Here is a tiny trained network, its code and every weight. The questions are about switching its units off for an input and a class, where a switched-off unit gives its printed mean instead of its output.

import numpy as np


def w(rows, s, z=0):
    codes = np.array(rows[::2]) - 128.0
    scale = np.full(codes.shape[1], s)
    scale[-1] = z or s
    return codes * scale


def norm(h):
    return h / np.sqrt((h * h).mean(-1, keepdims=True) + 1e-5)


def f(y):
    return np.maximum(y, 0)


def log_softmax(a):
    a = a - a.max(-1, keepdims=True)
    return a - np.log(np.exp(a).sum(-1, keepdims=True))


def net(x, mask):
    res = np.array(x, float).reshape(1, 5) / 4 @ E
    u = 0
    for l in range(3):
        y = f(norm(res) @ A[l][:, :-1].T + A[l][:, -1])
        res = res + np.where(mask[u : u + 8], y, B[l][:, -1]) @ B[l][:, :-1]
        u += 8
    return log_softmax(norm(res)[-1] @ U[:, :-1].T + U[:, -1])


A, B = {}, {}
E = w([
[47,38,251,98,158],'x0',
[15,36,162,121,67],'x1',
[133,147,177,236,84],'x2',
[130,97,155,105,219],'x3',
[225,17,78,161,166],'x4',
],0.0026)
A[0] = w([
[129,3,111,103,165,252],'L0N1',
[110,150,159,129,139,42],'L0N2',
[160,95,153,183,101,144],'L0N3',
[128,109,157,136,79,90],'L0N4',
[95,110,93,91,66,219],'L0N5',
[89,104,120,133,98,131],'L0N6',
[197,156,140,14,164,29],'L0N7',
[129,160,181,153,151,33],'L0N8',
],0.0065,0.0011)
B[0] = w([
[133,72,165,155,254,252],'L0N1',
[128,105,112,151,108,150],'L0N2',
[85,141,188,93,110,174],'L0N3',
[107,155,143,193,107,159],'L0N4',
[98,172,120,117,160,187],'L0N5',
[82,134,86,168,86,169],'L0N6',
[66,184,138,152,104,201],'L0N7',
[156,93,108,128,139,159],'L0N8',
],0.0057,0.004)
A[1] = w([
[110,39,125,133,144,87],'L1N1',
[145,102,74,121,67,133],'L1N2',
[184,66,46,76,199,12],'L1N3',
[168,180,80,122,95,111],'L1N4',
[87,48,143,103,188,166],'L1N5',
[170,123,163,123,161,203],'L1N6',
[141,116,199,152,155,186],'L1N7',
[177,148,255,132,102,4],'L1N8',
],0.0073,0.0019)
B[1] = w([
[177,132,160,81,169,193],'L1N1',
[142,164,165,126,182,147],'L1N2',
[222,68,59,253,43,185],'L1N3',
[134,104,147,145,185,202],'L1N4',
[153,146,225,162,203,254],'L1N5',
[105,189,89,126,55,186],'L1N6',
[167,94,135,110,93,214],'L1N7',
[185,88,107,109,60,161],'L1N8',
],0.0061,0.0046)
A[2] = w([
[118,69,91,95,141,41],'L2N1',
[206,149,27,158,162,69],'L2N2',
[94,132,48,26,143,45],'L2N3',
[92,84,150,61,173,104],'L2N4',
[167,176,160,115,81,193],'L2N5',
[108,2,232,149,151,130],'L2N6',
[105,185,54,157,99,137],'L2N7',
[119,164,180,87,118,248],'L2N8',
],0.0064,0.0012)
B[2] = w([
[86,139,135,136,159,129],'L2N1',
[173,103,236,159,137,206],'L2N2',
[174,150,57,67,180,142],'L2N3',
[195,134,202,201,127,162],'L2N4',
[113,66,106,80,158,175],'L2N5',
[186,254,134,154,227,253],'L2N6',
[79,77,189,112,165,188],'L2N7',
[218,92,95,129,155,179],'L2N8',
],0.0053,0.0054)
U = w([
[180,80,123,160,61,170],'0',
[93,88,71,116,119,1],'1',
[133,98,108,53,103,63],'2',
[185,145,201,154,226,194],'3',
[93,90,74,117,120,7],'4',
[97,89,78,115,124,18],'5',
[5,122,154,159,84,163],'6',
[93,147,48,33,176,178],'7',
],0.014,0.0067)

Each question gives the input, the list of numbers given to net, and the class t.
The units are the neurons (one row each of A and B). Each row of codes is followed by its name. A weight is (code - 128) times the scale printed after its matrix; where a second scale follows, it is the last column's (A, B and U).
mask holds one flag per neuron, layer by layer. A switched-off neuron (its flag False) gives its mean, the last column of its row in B, instead of its output. The means were averaged over made-up inputs and are rounded, as every weight is.
A unit's drop is (log p(t) with every unit on - log p(t) with that unit switched off) / (log p(t) with every unit on - log p(t) with every unit switched off).
The circuit of an input: a set's keep is (log p(t) with only the set's units on - log p(t) with every unit switched off) / (log p(t) with every unit on - log p(t) with every unit switched off). Starting from the 12 units with the biggest drops (on a tie, the unit counted first), units are removed one at a time, each time the one whose removal leaves the highest keep (on an exact tie, the one counted first), for as long as the keep stays at least 0.8.
circuit, biggest first: the units of the circuit, biggest drop first
k most important neurons: the k neurons with the biggest drops, biggest first
k most important neurons of layer l: the k neurons of layer l with the biggest drops, biggest first
drop of u: that unit's drop, to one decimal
input [-1,-5,6,-7,8], class 0: circuit, biggest first : [L2N6 L1N5]
input [-4,-2,-3,-4,-8], class 7: circuit, biggest first : [L1N5 L1N3 L2N6 L2N2]
input [7,-2,3,-5,-2], class 0: circuit, biggest first : [L0N1 L1N8 L1N5]
input [-8,-3,0,1,4], class 0: circuit, biggest first : [L1N3]
input [-4,3,8,-1,4], class 0: circuit, biggest first : [L1N5 L0N1 L2N6]
input [7,-5,7,-6,-3], class 0: 2 most important neurons of layer 1 : [L1N8 L1N5]
input [2,1,8,-8,3], class 0: circuit, biggest first : [L1N5 L0N1]
input [3,-7,3,-5,-8], class 0: circuit, biggest first : [L1N8 L2N6 L1N5 L0N5]
input [0,-1,1,-1,-8], class 6: 3 most important neurons : [L0N1 L1N5 L2N6]
input [1,-3,0,3,-5], class 7: 3 most important neurons of layer 1 : [L1N5 L1N4 L1N3]
input [-3,0,-3,-7,-6], class 7: 2 most important neurons : [L1N5 L1N3]
input [0,-5,6,5,-1], class 0: 3 most important neurons : [L0N1 L2N6 L1N8]
input [5,-6,1,-1,-7], class 2: 2 most important neurons of layer 2 : [L2N6 L2N5]
input [3,3,4,-8,2], class 6: most important neuron : [L0N1]
input [-1,-3,6,1,-7], class 0: 4 most important neurons of layer 1 : [L1N8 L1N5 L1N1 L1N2]
input [5,-5,-1,-3,-6], class 2: 2 most important neurons : [L0N1 L1N5]
input [-6,4,-8,0,-1], class 7: 2 most important neurons of layer 0 : [L0N7 L0N5]
input [8,-6,4,-1,-8], class 0: 3 most important neurons of layer 1 : [L1N8 L1N5 L1N4]
input [0,-5,-5,-1,-5], class 7: 2 most important neurons of layer 1 : [L1N5 L1N3]
input [-7,6,1,3,-8], class 6: 3 most important neurons : [L2N6 L1N1 L2N7]
input [1,8,8,-3,-4], class 6: most important neuron : [L0N1]
input [0,-1,-4,2,-3], class 7: 3 most important neurons : [L0N1 L1N5 L0N7]
input [6,-6,-1,-6,-8], class 2: 2 most important neurons : [L2N6 L1N5]
input [-4,3,5,-2,1], class 6: 3 most important neurons : [L1N5 L2N6 L0N1]
input [-8,5,-6,2,-4], class 7: drop of L1N5 : 0.1
input [-4,5,2,-2,-5], class 6: drop of L2N7 : 0.0
input [-2,-2,-6,4,-7], class 7: drop of L1N5 : 0.3
